Each row has two labels, one from each of two sets.
0, -16, -17, 21, 8, 6, -8, 18, 42, -35, -3, 11, -3, -1, -2, 0, 3, -17, -17, 0, 4, -1, -31, 4, 0, 5, 6, -7, 0, -22, -4, -3, 1, -3, 6, 14, -2, -13, 2, 8, 2, -3
<82>, M
-5, -8, -17, 0, 0, 8, -29, 20, 9, -50, -8, -4, -13, 1, 2, 13, 1, -13, -12, 2, 6, 2, -36, -6, 1, 44, 0, 6, 7, -17, -8, -5, 7, 3, 2, -10, 11, -4, -1, 7, -17, -18
<82>, M
-8, -17, -17, 11, -25, -12, -24, 9, -18, -2, 0, 0, 13, 8, 10, -16, -2, -35, -24, -7, -1, -17, -10, 23, 3, 33, -1, 2, -41, -15, 3, -3, 16, -9, 17, -16, 0, -13, 2, -6, -6, -8
<78>, M
-7, -2, -7, 20, -2, 4, -16, 24, 13, -43, -8, 0, -20, -6, 2, -3, 7, -22, -12, 0, 6, -3, -35, -1, 5, 20, 8, 0, 14, -17, -3, -6, 0, 3, 14, 11, 6, -15, 6, 2, 1, -7
<82>, M
5, -7, -1, 9, 12, -6, -4, 9, 5, 27, -8, 8, -1, 3, -3, -21, 8, -11, 0, 1, 20, 2, 6, -3, -1, -3, 2, 1, 8, -2, 3, 6, 3, 2, 2, -6, 0, 5, 1, 21, 11, 4
<78>, V
7, -9, -16, -4, -8, 5, -26, 16, -58, -35, 12, -1, -15, 8, 1, 10, 7, -19, -15, 6, 7, 1, -37, 11, 1, 8, -3, 1, -3, -11, -10, -1, -4, 9, 2, 9, -9, -4, -3, 1, 8, -2
<82>, V
0, -5, -13, 10, -2, 10, -1, 12, 25, -48, -3, 4, -14, -2, 1, 24, -4, -10, -11, 4, 7, 5, -36, 2, -2, -8, 3, -3, -11, -15, -10, -3, 2, 4, 6, 6, -2, -6, 7, 5, -11, -8
<82>, M
-10, 6, -13, 0, -18, 6, -22, 9, -15, -9, -9, -13, 1, -2, 4, 4, -3, -24, -27, -6, 0, -8, -18, 19, -4, 47, -10, -2, -13, -1, -3, -3, 3, 1, 8, 3, 2, 18, 5, 1, -17, -16
<78>, V
3, 2, -6, 19, -14, 1, -1, 1, -13, 29, -8, -1, 10, 4, -3, -25, -2, -17, -10, -7, 0, -3, 5, 12, 4, 27, -6, -6, -3, -5, 5, 7, 0, 0, -3, -10, 11, 1, 3, -2, 7, 4
<78>, V
1, -6, -10, -2, 5, 2, -24, 22, 15, -50, -13, 2, -11, 0, 14, 14, 3, -16, -18, 2, 13, 3, -28, 2, -3, 13, -4, -3, 4, -11, -15, -8, 4, -1, -11, 6, 6, 1, -5, 7, -11, -17
<82>, M
0, 1, -10, 13, -26, -2, -13, -4, -61, 18, -8, -3, 6, 5, 2, -17, 2, -7, -13, 5, -5, -2, 7, 22, -2, 27, 4, -1, -25, 1, 5, 4, 5, -7, 10, -17, -15, 6, 4, 6, -6, 4
<78>, V
-5, -5, -7, -10, -11, 3, -16, 3, -56, 47, -13, 0, 2, 15, -10, -27, -6, -17, -11, -6, -10, -9, 12, 1, 0, 28, -8, -9, 13, 1, 1, 10, 13, 3, 7, -4, 9, 21, 1, -7, -6, -7
<78>, V
-1, -19, -10, 3, -22, -7, -13, -1, -73, 33, -4, -3, 12, 2, 0, -32, -2, -20, -3, -17, -8, -2, 14, 22, -5, 22, -2, 5, -1, 1, 8, 1, 9, -12, 16, -26, -3, 5, 2, -9, 4, 6
<78>, V
-2, -5, -2, 12, -32, 0, -19, -6, -72, 14, 0, -3, 21, 4, -8, -31, -3, -21, -6, -11, -9, -5, 20, 13, -5, 34, -4, -8, -3, 4, 7, 1, 5, -9, 9, -18, -9, 8, 3, 3, -1, 7
<78>, V
-1, -16, -17, 14, -12, -4, -34, 29, 3, -70, -6, 4, -13, 2, -3, 21, 8, -19, -30, 0, 18, -1, -43, 9, -1, 18, 0, -2, -6, -12, 0, -18, 4, -3, -2, 1, 0, -9, -1, -3, -13, -16
<82>, M
-8, 14, -1, 7, 7, 18, 6, 9, 43, -27, -2, 3, -16, 0, 0, 13, 0, 2, 6, 7, 1, 6, -28, 9, -1, -19, 7, 9, 3, -16, -7, 10, -5, 1, -10, 3, -1, 5, 9, 15, -20, -10
<82>, C
6, 1, -8, 15, -15, -6, -14, 0, -9, 44, 1, -3, 9, 0, 1, -13, 0, -12, -10, -9, -5, -9, 18, 18, -5, 25, -8, -3, -6, -5, 2, 15, -9, -5, 4, -13, 4, 9, 6, 3, -4, -4
<78>, V
11, -10, -16, 7, 0, 3, -19, 23, -50, -61, -12, 10, -17, 3, -1, 13, 1, -16, -16, 9, 7, -3, -24, 8, 6, 15, -6, -1, -6, -23, -6, -11, 0, 8, 5, 9, 1, -16, 5, 2, -1, -11
<82>, V
15, -6, -11, 13, 8, -4, -20, 11, -29, -29, -19, -3, -11, 5, -5, -1, 4, -8, -1, 3, 7, 0, -4, 4, 2, 8, -1, -2, -2, -11, 5, 0, 3, 5, 1, 10, 0, 0, 1, 3, 23, 0
<82>, V
-12, 0, -4, -1, 1, -9, -10, -2, 9, 42, -2, 2, 11, 0, 1, -9, -1, -10, -11, -6, -12, 1, 0, 5, -4, 7, 1, -14, -4, 2, -1, 12, 5, -4, 10, 2, 4, 10, 0, 1, -15, 2
<78>, M
4, -9, -7, 15, 13, 23, -1, 13, 11, -5, 0, 6, -8, 3, -2, -11, 1, -6, 2, 1, 2, 4, -6, -10, 6, -3, 3, 3, -1, -19, -10, 7, 0, 1, 21, 10, -5, -13, 10, 4, 17, 1
<82>, M
3, -2, 0, 8, -27, -3, -23, 6, -31, 6, -2, -1, -1, 1, 1, -14, -5, -25, -12, -2, -2, -10, -8, 12, 0, 35, -5, 0, -3, 16, 2, -17, 4, 2, 6, -15, 5, 0, 5, -4, -4, -1
<78>, M
9, -6, -21, 32, -11, 1, -12, 15, 51, -60, 4, 8, -11, 3, 0, 11, 5, -24, -25, 3, 12, -4, -38, 13, 8, 9, -5, 10, -6, -22, 10, -3, -3, 6, 2, 19, 0, -21, 11, 6, -8, -8
<82>, M
11, -3, -12, 10, 7, 5, -11, 18, -25, -44, -11, 6, -13, -1, -2, 6, 6, -11, -8, 2, 13, 0, -22, 8, 2, 2, 2, -7, -8, -16, 0, 6, -6, 2, -2, 12, -1, -7, 3, 9, 16, -6
<82>, V
9, -9, -10, 33, 1, 3, -4, 18, 27, -52, 2, 10, -8, -1, 8, 10, 25, -20, -16, 2, 12, -1, -38, 0, -2, -12, 4, 5, -5, -14, -1, -7, 2, 4, -6, 18, -10, -21, 4, 6, 8, 2
<82>, M

Each row has two labels, one from each of two sets.
-8, -2, 1, -20, -20, -9, 16, 34, -5, 24, 0, 13, 13, 43, 22, -7, -16, 21, 5, 2, 1, -24, -19, 1, 9, 18, -1, -7, -33, 61, 9, 27, 29, -1, -2, 12, -22, 6, 20, 25, 22, -14
S, R
1, 5, 7, 18, -3, -16, 4, 28, 11, 2, -6, 4, 5, 12, -3, -9, -8, 42, 4, -6, 15, -26, -17, 10, 17, 0, 31, -10, -6, 83, 2, 5, 6, 6, -13, 10, -18, 18, -21, 2, -23, 2
J, X
-19, -9, 10, 2, 10, -7, 9, 15, 4, 23, 10, 4, 2, 7, 8, 0, -16, 23, 7, 4, 5, -6, -7, 2, 0, 19, 12, -5, -26, 37, 5, 11, 6, 8, -4, 6, -17, -1, 24, 22, -14, -7
S, R
-1, 8, -11, -1, -33, 4, 7, 33, 6, -1, -16, 3, 2, 12, -6, 1, -11, 41, -9, 2, 7, -12, -9, -1, -76, 10, -1, -23, -10, 35, 12, 28, -4, -4, -6, 7, -15, 43, -35, 8, 21, 5
J, F
-14, -3, -3, -8, -4, -13, 0, 26, -3, 13, 7, 6, -1, 21, 12, -3, -5, 18, -5, 10, -1, -12, -9, 1, -1, 8, -3, 1, -15, 25, 6, 21, 40, -3, 0, -6, -10, -3, 18, 21, 16, -6
S, R
-6, 25, 0, 7, 0, 2, 5, 37, -1, -9, 8, 7, 8, 5, -10, 0, -10, 54, -1, 2, 5, -9, 2, 3, 9, 7, 13, -26, 2, 24, 10, 4, -9, -8, -4, 22, -4, 36, -11, 5, 7, -3
J, F
-14, 4, 2, 0, 6, -7, 10, 17, 0, 23, 1, 10, 3, 8, 15, -5, -18, 0, -13, 5, -5, 2, -11, -4, 4, 11, -12, -13, -10, 18, 8, 20, 17, 3, -8, -2, 0, 12, 20, 22, 14, -3
S, R
-4, 0, -6, -6, -16, -1, 3, 38, 0, 25, -6, 1, -4, 0, 19, -2, -21, 4, -10, 4, 1, -7, -10, 3, -7, 17, 1, -17, -9, 42, 5, 15, 19, 5, 1, -1, -10, 19, -2, 19, 14, 8
S, F
